Here is a tiny trained network, its code and every weight. The questions are about switching its units off for an input and a target symbol, where a switched-off unit gives its printed mean instead of its output.

import numpy as np


def w(rows, s, z=0):
    codes = np.array(rows[::2]) - 128.0
    scale = np.full(codes.shape[1], s)
    scale[-1] = z or s
    return codes * scale


def norm(h):
    return h / np.sqrt((h * h).mean(-1, keepdims=True) + 1e-5)


def f(y):
    return np.maximum(y, 0)


def softmax(a):
    e = np.exp(a - a.max(-1, keepdims=True))
    return e / e.sum(-1, keepdims=True)


def log_softmax(a):
    a = a - a.max(-1, keepdims=True)
    return a - np.log(np.exp(a).sum(-1, keepdims=True))


def net(x, mask):
    ids = ['ΔΘΛΞΠΨΩαβζμτφ'.index(c) for c in x.split()]
    T = len(ids)
    res = E[ids] + P[:T]
    r = norm(res)
    for j in range(2):
        rows = slice(3 * j, 3 * j + 3)
        q, k, v = (r @ M[0][rows].T for M in (Q, K, V))
        z = softmax(np.where(np.tri(T) > 0, q @ k.T / 3**0.5, -1e9)) @ v
        o = O[0][rows]
        res = res + np.where(mask[j], z, o[:, -1]) @ o[:, :-1]
    y = f(norm(res) @ A[0][:, :-1].T + A[0][:, -1])
    res = res + np.where(mask[2:14], y, B[0][:, -1]) @ B[0][:, :-1]
    return log_softmax(norm(res)[-1] @ U[:, :-1].T + U[:, -1])


Q, K, V, O, A, B = {}, {}, {}, {}, {}, {}
E = w([
[199,70,191,133],'Δ',
[195,26,193,158],'Θ',
[130,60,176,127],'Λ',
[117,104,164,116],'Ξ',
[120,158,150,110],'Π',
[109,83,173,84],'Ψ',
[67,102,49,61],'Ω',
[121,172,155,180],'α',
[117,101,162,159],'β',
[182,120,254,25],'ζ',
[140,40,28,141],'μ',
[69,152,206,43],'τ',
[93,67,195,219],'φ',
],0.013)
P = w([
[94,152,104,153],'0',
[211,183,120,145],'1',
[183,82,131,85],'2',
[92,155,96,156],'3',
[123,52,254,68],'4',
[155,90,87,63],'5',
],0.022)
Q[0] = w([
[96,113,107,194],'h0',
[79,48,39,255],'h0',
[146,98,85,218],'h0',
[94,131,162,33],'h1',
[253,133,189,148],'h1',
[100,148,175,202],'h1',
],0.015)
K[0] = w([
[122,95,76,112],'h0',
[119,79,6,141],'h0',
[137,121,29,132],'h0',
[119,136,130,70],'h1',
[111,158,207,148],'h1',
[151,70,145,179],'h1',
],0.017)
V[0] = w([
[125,158,200,153],'h0',
[117,137,127,78],'h0',
[123,107,168,145],'h0',
[113,94,77,110],'h1',
[150,124,126,144],'h1',
[101,146,248,102],'h1',
],0.012)
O[0] = w([
[195,22,11,184,251],'h0',
[90,182,102,3,108],'h0',
[167,44,124,127,189],'h0',
[151,121,214,209,97],'h1',
[161,99,99,145,124],'h1',
[34,142,1,45,186],'h1',
],0.0061,0.0029)
A[0] = w([
[252,248,66,135,163],'n0',
[60,51,180,65,3],'n1',
[70,171,146,164,105],'n2',
[193,158,92,150,109],'n3',
[131,116,196,197,144],'n4',
[210,108,171,59,69],'n5',
[240,165,168,111,167],'n6',
[227,127,45,135,89],'n7',
[117,95,110,45,1],'n8',
[110,76,130,26,219],'n9',
[99,175,228,124,93],'n10',
[49,27,130,127,110],'n11',
],0.013,0.0084)
B[0] = w([
[170,44,144,128,203],'n0',
[195,5,113,104,161],'n1',
[161,154,90,81,156],'n2',
[159,96,160,101,161],'n3',
[147,181,108,122,165],'n4',
[134,134,52,124,183],'n5',
[52,63,96,135,201],'n6',
[138,67,136,76,193],'n7',
[175,201,153,155,148],'n8',
[141,145,106,194,247],'n9',
[141,137,214,143,148],'n10',
[98,111,173,109,189],'n11',
],0.016,0.012)
U = w([
[149,50,150,34,152],'Δ',
[163,64,170,206,67],'Θ',
[45,106,167,139,114],'Λ',
[66,128,121,15,108],'Ξ',
[163,143,70,24,77],'Π',
[50,95,100,143,73],'Ψ',
[159,169,172,59,254],'Ω',
[254,157,90,144,12],'α',
[111,149,112,172,143],'β',
[96,149,86,149,248],'ζ',
[157,140,170,211,123],'μ',
[72,146,99,133,158],'τ',
[82,112,111,231,98],'φ',
],0.018,0.006)

Each question gives the input, a string of symbols that net reads in full, and the target symbol t.
The units are the heads (3 rows each of Q, K, V and O) and the neurons (one row each of A and B). Each row of codes is followed by its name. A weight is (code - 128) times the scale printed after its matrix; where a second scale follows, it is the last column's (O, A, B and U).
mask holds one flag per unit, heads first, then neurons. A switched-off unit (its flag False) gives its mean, the last column of its rows in O or B, instead of its output. The means were averaged over made-up inputs and are rounded, as every weight is.
A unit's drop is (log p(t) with every unit on - log p(t) with that unit switched off) / (log p(t) with every unit on - log p(t) with every unit switched off).
The circuit of an input: a set's keep is (log p(t) with only the set's units on - log p(t) with every unit switched off) / (log p(t) with every unit on - log p(t) with every unit switched off). Starting from the 12 units with the biggest drops (on a tie, the unit counted first), units are removed one at a time, each time the one whose removal leaves the highest keep (on an exact tie, the one counted first), for as long as the keep stays at least 0.8.
circuit, biggest first: the units of the circuit, biggest drop first
unit that matters most: the unit with the biggest drop
k most important neurons: the k neurons with the biggest drops, biggest first
heads that matter: for each layer, one digit per head in row order, 1 if its drop is at least 0.15 and else 0, layers parted by /
input Ω α α Δ, target Ω: 3 most important neurons -> (n9, n10, n2)
input Ξ μ Ξ Ψ, target μ: 2 most important neurons -> (n10, n7)
input α Ω φ β, target Ω: circuit, biggest first -> (h0, n6, n9, n10)
input Θ Θ Π Ξ, target Ξ: heads that matter -> 00
input Ω Ξ Ω Ξ α τ, target α: heads that matter -> 00
input τ α Ω, target α: heads that matter -> 00
input Ω φ β Π, target Ω: heads that matter -> 10
input μ τ Λ, target α: circuit, biggest first -> (n9, h1, n6, n8)
input ζ α Ξ τ, target ζ: unit that matters most -> n0
input Ξ α τ, target α: circuit, biggest first -> (n9, n8, h1)
input Ξ τ μ, target α: heads that matter -> 11
input Ξ Ξ τ Δ, target Δ: heads that matter -> 00
input Ω Ψ Ω Π, target Ω: heads that matter -> 10
input ζ Ξ Ξ, target Π: circuit, biggest first -> (h1, n0)
input Ω α Π Ψ, target Ω: heads that matter -> 00
input Ω Ω ζ Ω α φ, target Θ: heads that matter -> 10
input Π Ω φ τ, target Ω: unit that matters most -> h1
input α α β Π, target Π: 3 most important neurons -> (n2, n9, n6)
input α μ α φ, target μ: heads that matter -> 01
input Ψ μ Δ Λ, target μ: heads that matter -> 01
input φ Λ Ω ζ Ω α, target Π: circuit, biggest first -> (h1, n6)
input τ Λ ζ, target α: most important neuron -> (n9)
input Π Π Ξ Ω Π, target Θ: 4 most important neurons -> (n9, n7, n8, n2)
